What each symbol does to the objects:
Q868: ψ>Q317, π>Q965
Q799: ψ>Q929, π>Q19
Q344: ψ>Q23, π>Q179
Q527: ψ>Q123, π>Q203
Q123: ψ>Q90, π>Q344
Q49: ψ>Q148, π>Q354
Q20: ψ>Q272, π>Q195
Q518: ψ>Q19, π>Q985
Q93: ψ>Q60, π>Q895
Q471: ψ>Q195, π>Q19
Q272: ψ>Q613, π>Q20
Q450: ψ>Q965, π>Q60
Q317: ψ>Q518, π>Q90
Q133: ψ>Q179, π>Q728
Q926: ψ>Q317, π>Q701
Q895: ψ>Q868, π>Q60
Q613: ψ>Q527, π>Q49
Q179: ψ>Q864, π>Q885
Q90: ψ>Q985, π>Q23
Q148: ψ>Q885, π>Q195
Q864: ψ>Q816, π>Q179
Q885: ψ>Q179, π>Q203
Q965: ψ>Q926, π>Q701
Q816: ψ>Q728, π>Q613
Q23: ψ>Q90, π>Q864
Q929: ψ>Q926, π>Q965
Q19: ψ>Q799, π>Q924
Q203: ψ>Q20, π>Q471
Q245: ψ>Q203, π>Q278
Q728: ψ>Q344, π>Q90
Q701: ψ>Q924, π>Q518
Q924: ψ>Q450, π>Q93
Q278: ψ>Q471, π>Q926
Q195: ψ>Q354, π>Q799
Q421: ψ>Q133, π>Q816
Q985: ψ>Q895, π>Q421
Q949: ψ>Q701, π>Q868
Q354: ψ>Q926, π>Q929
Q60: ψ>Q949, π>Q421

Row, then object:
[ 405  -54 -303 -536 -257  429 -138  468  -36  522  659 -116  259  237 -567 -392 -142 -660  167 -386  291 -182  236  208 -452]
object: Q203
[-185 -248   89  -61  -66 -760  266 -348   22 -165 -716  474  173  250  -23  488  170  716 -579 -177  392   -8 -246   98 -541]
object: Q728
[-266 -210  299  648  608  115 -475  -48 -123 -402 -108 -756   78  -90  310  -73 -141  491   51  175 -677 -121 -518 -246  515]
object: Q450
[-129 -538  313  560  561   -2 -574 -124    3 -526 -222 -510  337  215  -28   80 -194  727 -243   84 -574  -49 -663  -11   91]
object: Q895
[ -82  635 -145   70 -219  282  245  165 -141  254  362 -307 -462 -363  499 -183   44 -903  458   57  119  -19  554 -274  711]
object: Q799
[-115  337   82  340 -134  218  107  -34  127 -356  204 -236 -869  -35  610 -121 -320 -708  473 -146  126  138  436 -249  735]
object: Q926
[-238 -416  200  445  590   -1 -581    6  -39 -355 -235 -679  424  101  -94   52  -96  697 -241  197 -696 -107 -723 -174  155]
object: Q93
[-202 -302  290  634  426   17 -372 -202  155 -957 -271 -478 -191  270  333   39 -383  369  -56   76 -337   53 -539  -69  333]
object: Q868
[-211 -358  256  466  553   38 -397  -97   57 -271 -132 -562  432   98  -59  102   19  796 -267  130 -684  -24 -636 -102  194]
object: Q60
[-262 -151  386  592  588  167 -473  -42 -174 -385 -199 -782  164  -27  263   46 -123  477   38   93 -765  -80 -502 -295  575]
object: Q450
[ -191  -325   271   428    45  -101  -138  -302   298 -1018  -332   -78  -760   466   321   156  -611  -132   -41  -401   315   114  -215   125    84]
object: Q317
[-215 -340  262  446  560   77 -547  -28  -80 -227 -161 -753  406   91    6   87   24  735 -197   95 -695  -43 -662 -169  196]
object: Q93
[-176 -139  192  -99   41 -694  277 -221 -178  455 -626  167  566 -171   70  484  534  788 -596   11  -44 -167 -302  -67 -162]
object: Q133
[ -76  -13   21 -235   74 -521  230 -164 -133  157 -518  755  486 -122 -171  450  448  838 -363  457   -1  -34 -132   52 -358]
object: Q816
[ -39  357 -133 -472 -111 -376  401  182 -373 1170   -7   92  525 -459   37   80  620    9 -217   12  -61 -245  382 -221   51]
object: Q885
[ 286   17 -335 -478 -250  472 -154  414  -27  482  675 -166  247  200 -532 -461 -109 -649  -46 -362  323 -116  231  194 -398]
object: Q203

From each start, follow one symbol. Which object do you reach?
Answer with the object's name.
start [ -237  -185   294   525   501   184  -524    56   -15  -210   -38 -1018   125   -40   322  -130  -131   247     5   -36  -753  -142  -407  -334   672]
π Q93
start [-218 -165  240  635  625  135 -485  -45  -77 -318 -198 -810  166  -56  243  -27  -80  542   29  200 -667  -63 -526 -280  573]
π Q60
start [-138  538  -35  289  -72  252  263  -31    0  -36  184  -80 -650 -338  660 -107    2 -670  605  226  -23   31  488 -279  826]
ψ Q926
start [ -96 -399  277  487  642   98 -605  -42   46 -291 -180 -658  367   49  -63  -31  -29  672 -173  181 -776 -149 -627 -122  216]
π Q895
start [   4  -78   47 -162  -30 -582  127 -248  -55   83 -557  734  478 -127 -215  413  443  933 -425  445   27   -7 -326   -4 -341]
ψ Q728
start [-241   74   70 -259 -212 -859  456 -120 -213  493 -607  373  519 -158   37  410  579  636 -489 -110  279 -101  -95  -63 -243]
ψ Q816
start [-118 -624  269  449  347 -333 -356 -289  170 -871 -474 -145   71  476  116  226 -283  744 -376 -258    4   31 -619  130 -250]
ψ Q895
start [  -4 -129   80 -197  100 -544  206 -296  -75  161 -558  772  429 -171  -89  468  389 1017 -336  373  -56  -29 -200   43 -427]
ψ Q728
start [-262 -167  224  612  610  120 -494   -2  -70 -470 -162 -808  112  -50  262  -83  -11  527  -18  207 -688 -100 -484 -352  512]
π Q60
start [-255 -341  218  643  563   98 -430  -83   28 -697 -217 -522   33   92  149  123 -227  585 -121  125 -558   29 -478 -187  395]
π Q868
start [  41  549 -255 -316 -157   81  504  121 -208  927  230  290   70 -510  143 -108  578 -261  249  615 -217  -22  539 -221  259]
ψ Q885
start [-146 -336  380  613  462   78 -483 -207  136 -920 -224 -480 -309  263  354  137 -368  466  -29   68 -330   84 -544 -163  343]
ψ Q317
start [  13  588 -300 -368 -157   65  350  159 -242  890  279  322   89 -558  160  -91  640 -191  250  628 -116  -38  527 -225  366]
ψ Q885
start [-131 -410  193  418  564  115 -544   22  -82 -238 -185 -615  361   56   19   39   32  681 -170   89 -778  -98 -631 -191  291]
π Q895
start [-180 -449  182  454  547   -3 -539  -54  -84 -309 -202 -653  357   66   61   33  -68  736 -199  193 -822  -80 -683 -121  202]
ψ Q60
start [-170 -438  373  661  412  133 -491 -203   85 -920 -235 -504 -275  179  258  169 -427  485  -37    2 -328  121 -535 -160  354]
ψ Q317
start [  93  577 -263 -440 -171   41  384  130 -232  811  216  421  102 -606   81  -98  562 -223  314  625 -133 -141  452 -284  372]
ψ Q885
start [ -17  421 -181 -425 -145 -287  371  148 -381 1177  -37   28  538 -346   79  104  642   97 -218   83  -82 -171  243 -180   59]
π Q203
start [ -86  379   31  336  -27  202  124   24  129 -429  207 -292 -950  -86  622 -145 -333 -803  452 -119  222   55  309 -184  635]
ψ Q317
start [ -64  392 -125 -475 -233 -319  417  185 -302 1141  -40   -4  581 -357   13   74  726   -4 -219  113  -79 -154  264 -263   21]
π Q203
start [-193 -296  231  125  332 -492 -140 -216  -28   -9 -662   16  481  -45  -61  434  299 1078 -592   64 -426  -56 -620  -26 -142]
π Q816
start [-188 -462  336  483  540  -14 -566  -64   20 -644 -342 -461  308  126   -8  119 -130  803 -192   74 -479 -104 -685  -77   94]
ψ Q868
start [-155 -556  290  374  307 -271 -352 -285  120 -765 -420 -136    3  465   73  307 -334  666 -499 -268   10    2 -651  160 -251]
ψ Q895
start [-241 -121  148 -132   68 -734  365 -293 -214  385 -670  228  586  -75   36  411  550  823 -595  -61 -107 -138 -315 -117 -244]
π Q728
start [ -62  525  -76  184  -83  122  239  -37  -48   -9  218 -126 -715 -381  658 -111   -9 -631  523  209  -85  103  489 -251  789]
ψ Q926
start [-271  120   24 -255 -141 -787  484  -79 -286  741 -474  186  569 -215  118  390  713  463 -482  -11  158 -173    4 -153  -40]
π Q885
start [-208 -382  219  437  526  106 -486   27  -26 -231 -168 -613  425    5  -57   30  -45  684 -216  153 -710   12 -626 -141  211]
π Q895
start [  17  699 -101  -86 -168  266  336   -7  -46  248  336  340 -567 -529  464  -23  238 -539  548  617    1  109  630 -288  606]
ψ Q926
start [ -97  531  -24  264  -45  145  370  -32  -19  -48  157    8 -833 -375  579 -128   26 -679  470  293  -17   15  497 -252  841]
ψ Q926
start [-217 -317  117  227  375 -397  -52 -251  -40  -30 -533   -6  568   60  -20  452  229 1058 -539  291 -467  -56 -530   -7 -197]
π Q816
start [-211 -434  225  513  582   32 -513  -71  -85 -242 -149 -717  437   38   -2  151    2  694 -260   95 -784  -95 -606 -185  256]
π Q895
start [ 453 -252 -251 -397 -316  232 -120   61  232 -147  482  551  -17  458 -751 -226 -368 -256   -1  -87  456  151   54  533 -838]
π Q203
start [-146 -449  311  493  564  153 -613 -202  159 -598 -265 -511  291  179  -56  156 -183  747 -179   43 -574 -147 -660 -122   63]
ψ Q868
start [-213 -101  193 -100   37 -774  320 -188 -149  346 -710  231  589 -130   23  415  555  849 -536  -15  -85  -79 -283  -53 -230]
π Q728
start [ -29  709 -172  -11 -198  353  351   23  -69  211  174  314 -497 -487  494 -156  144 -423  640  533 -164   94  529 -229  601]
ψ Q926
start [-168  544  -33  251  -87  187  416 -104    0  -93  192  -44 -821 -319  648 -102   -9 -707  493  265  -95  136  471 -217  817]
ψ Q926
start [-132 -411  244  503  503    1 -542  -82   96 -509 -238 -543  377  121   -6   88 -216  747 -317   71 -566  -81 -712  -40  167]
π Q60
start [-148 -416  221  521  503  116 -516   30  -24 -227 -143 -721  372   81  -52   35  -16  620 -173   57 -695   -6 -620 -146  249]
ψ Q60
start [ -46 -552  335  312  313 -255 -418 -238  225 -816 -503 -126   47  468    6  280 -320  722 -408 -208    2   21 -617  124 -217]
ψ Q895
start [  81  636 -280 -385 -274   79  382  121 -241  875  240  357  103 -548  189  -48  643 -257  336  587 -192   61  442 -255  309]
ψ Q885
start [-128 -473  250  473  500   61 -489 -124   57 -604 -289 -496  292  189  -42  159 -207  730 -272   91 -546   29 -577  -96    6]
ψ Q868
start [-163 -355  301  656  459  112 -494 -137   78 -629 -128 -667  -45   73  157   16 -302  529 -109   61 -622   84 -589 -124  351]
π Q868
start [-283 -185  193  637  508  178 -458   38  -85 -297   34 -994  129  -15  301  -82  -96  158  -17  -65 -685  -35 -445 -289  654]
ψ Q450
start [ 401 -184 -241 -482 -354  396 -151    0  287 -143  376  554  -45  421 -684 -184 -293 -262  -41  -54  434  222  176  560 -777]
π Q203
start [-191 -310  158  165  305 -474  -99 -266  -80  -89 -591   22  508  -21    6  381  258  980 -543  212 -395   33 -607  -53  -73]
ψ Q133
start [  36  391 -129 -478 -231 -339  454  210 -305 1155  -64   47  557 -410   20   29  712   20 -235   91  -68 -203  291 -206   68]
π Q203
start [-203 -305  214  156  402 -458 -135 -282    7  -19 -541 -101  516   26  -43  425  282 1078 -558  163 -373  -79 -586   27  -86]
ψ Q133
start [-241 -141  170 -122   35 -813  363 -239 -189  409 -616  225  518 -181   46  426  529  790 -604  -21 -125 -112 -264  -72 -240]
π Q728
start [-213 -457  263  464  589   74 -481  -27 -119 -297 -146 -702  457   90  -30   81  -36  691 -146  223 -661    4 -631 -133  129]
ψ Q60
start [-109  397  -94 -437 -176 -324  413  187 -323 1141  -67   29  581 -342   97   93  658  -10 -272    6 -119 -214  395 -287   21]
π Q203
start [   7  -34   56 -261  -75 -514  181 -292  -90  128 -524  696  415 -132 -216  404  459  928 -345  549  -11    8 -231  134 -490]
ψ Q728
start [-103 -556  415  404  310 -264 -364 -235  208 -772 -473 -164    0  455   14  268 -240  703 -389 -271  -56   43 -594  193 -218]
ψ Q895
start [  70  -42 -163  -69 -249  312  -81  409   51  224  496 -554 -102  241 -176 -422 -406 -968  161 -820  363 -173  257   90  -56]
π Q926
start [-175 -367  304  166  356 -494 -169 -343   26  -92 -537    6  484   36  -81  372  350 1090 -504  178 -409  -65 -590  -26 -194]
π Q816
start [ -298  -176   211   557   463   167  -468   171  -163  -304   -46 -1088   105   -51   380   -28  -135   246   -28   -29  -661  -142  -450  -225   656]
π Q93
start [ -14 -142   66 -182  -19 -537  156 -290  -31  160 -598  739  433 -204 -172  461  518  912 -366  380  -24   27 -216  -11 -383]
ψ Q728
start [-241  194  214  608  331  158  -87 -101  110 -684   20 -473 -682 -184  759  -21 -278 -125  371   80 -302   55   -7 -213  877]
ψ Q926
start [-149 -400  308  619  449  103 -455 -225  231 -926 -226 -475 -237  196  345   86 -422  440  -46  -16 -378   39 -493  -88  350]
ψ Q317
start [-156 -365  287  122  338 -485  -92 -356  -19  -44 -466  -20  501   90   -7  392  258 1070 -626  199 -344  -60 -572  -40  -76]
π Q816
start [-142 -280  178  222  395 -476  -47 -247  -17   -7 -598   31  625   76  -73  365  219 1053 -629  187 -433  -77 -559  -75 -149]
ψ Q133
start [-110 -404  296  577  581    6 -611 -107   65 -500 -376 -511  278   95 -121   92 -140  737 -220   55 -576  -14 -729  -71  133]
ψ Q868
start [ -287  -148   288   624   464   195  -465    30   -15  -321    -8 -1000   133    58   313  -187  -122   185    24   -54  -702   -91  -438  -273   609]
ψ Q450
start [-150 -351  391  675  455   80 -494 -168  224 -968 -288 -474 -252  240  285   88 -365  353  -78  -66 -286   86 -472  -46  318]
ψ Q317
start [  85  609 -240 -318 -210   -7  466  196 -274  829  234  356  190 -595  161  -97  599 -174  280  617 -269    0  431 -287  350]
ψ Q885
start [  106   -60  -208  -104  -285   366   -62   444    -4   258   554  -597  -110   257  -123  -333  -409 -1058   113  -772   391  -156   178    -5  -119]
π Q926
start [-294 -360  214  482  515   47 -533  -44  -93 -355 -160 -752  479   82    0    0  -59  716 -231   80 -690   45 -665 -128  211]
ψ Q60
start [-202  161   -8 -248  -72 -671  488 -106 -316  821 -435  230  558 -250  182  384  734  442 -457  -59   25 -163  -30 -193 -137]
π Q885
start [ 237 -171 -243 -279 -254  355 -233  522  -27  333  621 -469  140  347 -432 -425 -320 -772    3 -742  354  -60  194  133 -299]
ψ Q203
start [  134   -26  -183  -167  -190   368   -57   403    -1   256   581  -546   -65   159  -245  -461  -366 -1009    47  -846   278   -71   153   -24   -58]
π Q926
start [-346 -200  286  628  517  231 -397   47  -89 -216   36 -996   86   11  330 -114 -178  183   49   37 -690 -133 -448 -338  601]
ψ Q450
start [-224 -372  239  130  323 -515  -64 -295  -45 -187 -586   11  455   49   19  391  337 1078 -552  184 -417  -32 -530    7 -164]
ψ Q133
start [-116 -406  350  475  628  106 -493  -11   -4 -276 -150 -629  425   74 -133   32  -69  685 -169  103 -788   20 -634 -175  299]
ψ Q60
start [-111 -283  220  143  261 -452 -118 -328   20  -33 -548   -4  558   70  -79  453  313  993 -518  165 -402  -70 -583   18 -165]
ψ Q133
start [-185   83   19 -327  -85 -746  391   38 -260  790 -446  257  527 -300  135  384  632  447 -500 -101   58 -253  -49 -173  -78]
π Q885
start [ -51  -87   24 -178   96 -633  213 -318  -48  164 -590  631  430 -115 -207  473  491  880 -336  396  -79  -36 -147   13 -441]
ψ Q728
start [ 107  657 -123 -133 -161  360  354   44  -31  238  296  286 -520 -485  475 -140  168 -499  595  583  -98   52  642 -148  539]
ψ Q926
start [  77 -149 -152 -303 -262  332  -79  463    5  327  552 -512  198  364 -352 -453 -362 -871   44 -767  451 -156  113   57 -390]
ψ Q203
start [-214  144  218  761  294  224 -160  -58   11 -639  -50 -503 -658 -121  703  -60 -273 -198  353  154 -285   54   -9 -251  804]
ψ Q926
start [-123 -442  259  488  535   91 -505  -58  -57 -240  -84 -704  496   95  -15   60  -30  712 -281  134 -770  -88 -741 -208  286]
π Q895
start [-211 -147  224  576  627  253 -453  138 -108 -220 -129 -991  113  -41  288  -43 -123  187   70  -44 -706 -170 -455 -249  591]
π Q93
start [ -37  712 -190  -74 -227  265  217   77  -33  165  223  289 -536 -483  428  -29  246 -483  494  594  -85  105  589 -190  663]
ψ Q926
start [-245 -220  275  604  532  153 -433  133  -25 -286  -31 -990  180    0  271  -99 -102  185  -28  -27 -734 -156 -409 -314  663]
π Q93
start [-111  587  -36  215 -169  157  308   59   13  -41  191 -102 -734 -404  677  -62   18 -667  539  315   17  125  473 -212  813]
ψ Q926
start [-126  566  -38  138  -70  165  285   13  -31  -42  155   24 -714 -289  588  -48  -41 -737  609  265   22   96  545 -267  789]
ψ Q926
start [  149    -5  -165  -161  -346   358   -58   411    32   240   547  -549  -143   278  -127  -492  -335 -1071   173  -746   359  -109   227    65   -29]
π Q926
start [ -249  -147   224   656   573   227  -402   111  -102  -280   -89 -1021    69   -81   268   -79   -96   223   -38   -12  -699  -187  -423  -346   586]
ψ Q450
start [-235 -242  222  599  583  160 -485    3  -56 -399 -196 -742  152  -75  327  -33  -80  475   19   77 -648 -104 -573 -289  611]
π Q60
start [ 161  565 -323 -343 -258  504  246  165 -141  607  590  134 -210 -371   67 -340  209 -761  548  433 -165   43  510 -124  395]
π Q799
start [-170 -305  261  513  572   84 -542  -14    5 -290 -201 -670  488   20  -60   39   65  709 -246  109 -679 -108 -635 -188  200]
π Q895
start [-125  215  -92  279  -48  238   79  293  -86  233  275 -769 -385 -191  306 -267 -199 -899  407 -394   -3  -68  290 -244  685]
ψ Q799
start [-188 -425  396  640  423  175 -399 -172  164 -989 -243 -477 -210  270  204   51 -340  436  -36   30 -278   47 -523  -70  319]
ψ Q317
start [-255 -262  242  659  621  192 -450   17 -164 -360 -104 -695  136  -21  304    2  -30  535  -36  189 -654  -66 -434 -363  502]
π Q60
start [  27  -78   10 -213  -47 -558  182 -286  -79  136 -536  688  416  -87 -119  460  372  919 -328  442  -55    1 -147   52 -424]
ψ Q728
start [ 143  559 -126 -312 -153   84  425  111 -340  796  264  341  132 -603  115  -75  616 -223  304  570 -120  -95  561 -283  337]
ψ Q885
start [   57   -12  -236  -172  -264   367   -77   402   -46   242   507  -556  -108   263  -222  -394  -412 -1067    36  -778   416   -41   297    43    14]
π Q926
start [ -183   193    15   198   -68   221   105   252   -41   231   353  -761  -413   -85   318  -347  -253 -1048   385  -452     5   -82   327  -267   634]
ψ Q799
start [ 228  534 -323 -291 -269  373  264  297 -162  571  565  194 -194 -393   57 -300  230 -704  484  388  -58  120  645 -125  363]
π Q799
start [  52  620 -202 -339 -205   73  451  106 -305  876  185  348   78 -603   84 -101  620 -131  282  616 -190   52  538 -228  464]
ψ Q885
start [ -20  369 -189 -468 -204 -300  348  189 -329 1179  -48  115  529 -423   50   59  747   11 -223   54  -47 -222  317 -182    7]
π Q203
start [ 123  617 -232 -274 -251  403  214  228 -146  617  585   51 -241 -405   47 -266  163 -757  580  526 -142  -16  561  -96  389]
π Q799
start [  54  605 -264 -336 -160  152  412  132 -206  858  176  342   -9 -568   82   16  547 -112  353  625 -200  -23  402 -166  379]
ψ Q885
start [ -136   262   -15   263  -112   287   106   306   -24   242   393  -848  -428  -162   356  -262  -238 -1064   356  -522   -92  -196   321  -252   702]
ψ Q799
start [ 143  -18 -151 -246 -218  262 -111  421   54  236  541 -594  -43  307 -225 -439 -303 -882  124 -776  372 -174  247   91 -102]
π Q926
start [-283 -166  265  591  522  213 -388   71 -110 -363  -44 -933   59  -93  311  -68 -110  172   18  -92 -600 -130 -390 -321  662]
ψ Q450
start [-127 -107  125  -24   64 -694  347 -303 -136  374 -622  245  564 -106   30  488  576  844 -546  -56  -87 -101 -225  -81 -213]
π Q728
start [ -178  -153   314   652   509   203  -491   -14   -50  -291   -90 -1024    97   -65   314  -104  -114   198   -90   -40  -657   -81  -361  -341   676]
ψ Q450
start [-271 -216  227  550  529  286 -375  -17  -38 -311  -14 -950  135   24  235  -14 -108  255 -110  -44 -711 -169 -488 -358  527]
π Q93
start [-156 -410  287  467  591   73 -558   -2 -102 -253 -174 -726  358   88  -43   40   12  753 -199  138 -700  -19 -622 -203  225]
ψ Q60
start [ -365  -200   301   621   516   142  -382    35   -61  -284    29 -1030    38    18   241  -154  -116   322   -11  -122  -685  -135  -422  -266   553]
π Q93
start [-164 -387  319  638  526  130 -436 -126  143 -959 -307 -502 -222  247  269   47 -451  470  -15    0 -342   52 -468  -76  296]
ψ Q317
start [-138 -435  202  443  575   29 -423  -14  -27 -279 -142 -698  440   42  -22   45  -29  767 -146  131 -691  -68 -569  -96  251]
π Q895
start [-189 -457  331  702  489  168 -498  -78  170 -654 -193 -580  -12   46  250   71 -250  547  -71  111 -589  -69 -557 -154  358]
π Q868
start [  84  -50  -87 -139 -172  342 -120  450   52  288  531 -566 -159  225 -160 -355 -332 -977   87 -780  341  -31  236  116  -83]
π Q926
start [ -64  727 -253    4 -225  187  335  -74  -66  229  286  379 -543 -519  519  -61  241 -605  572  651  -37  -11  577 -251  619]
ψ Q926
start [  141     5  -189  -146  -312   345   -23   473     5   255   473  -614  -101   200  -111  -467  -343 -1013   108  -788   340  -137   284    11   -78]
π Q926
start [  -9  364 -231 -427 -254 -332  349  241 -406 1123  -29   77  573 -414   44  104  776   35 -164   77  -28 -179  312 -161   81]
π Q203
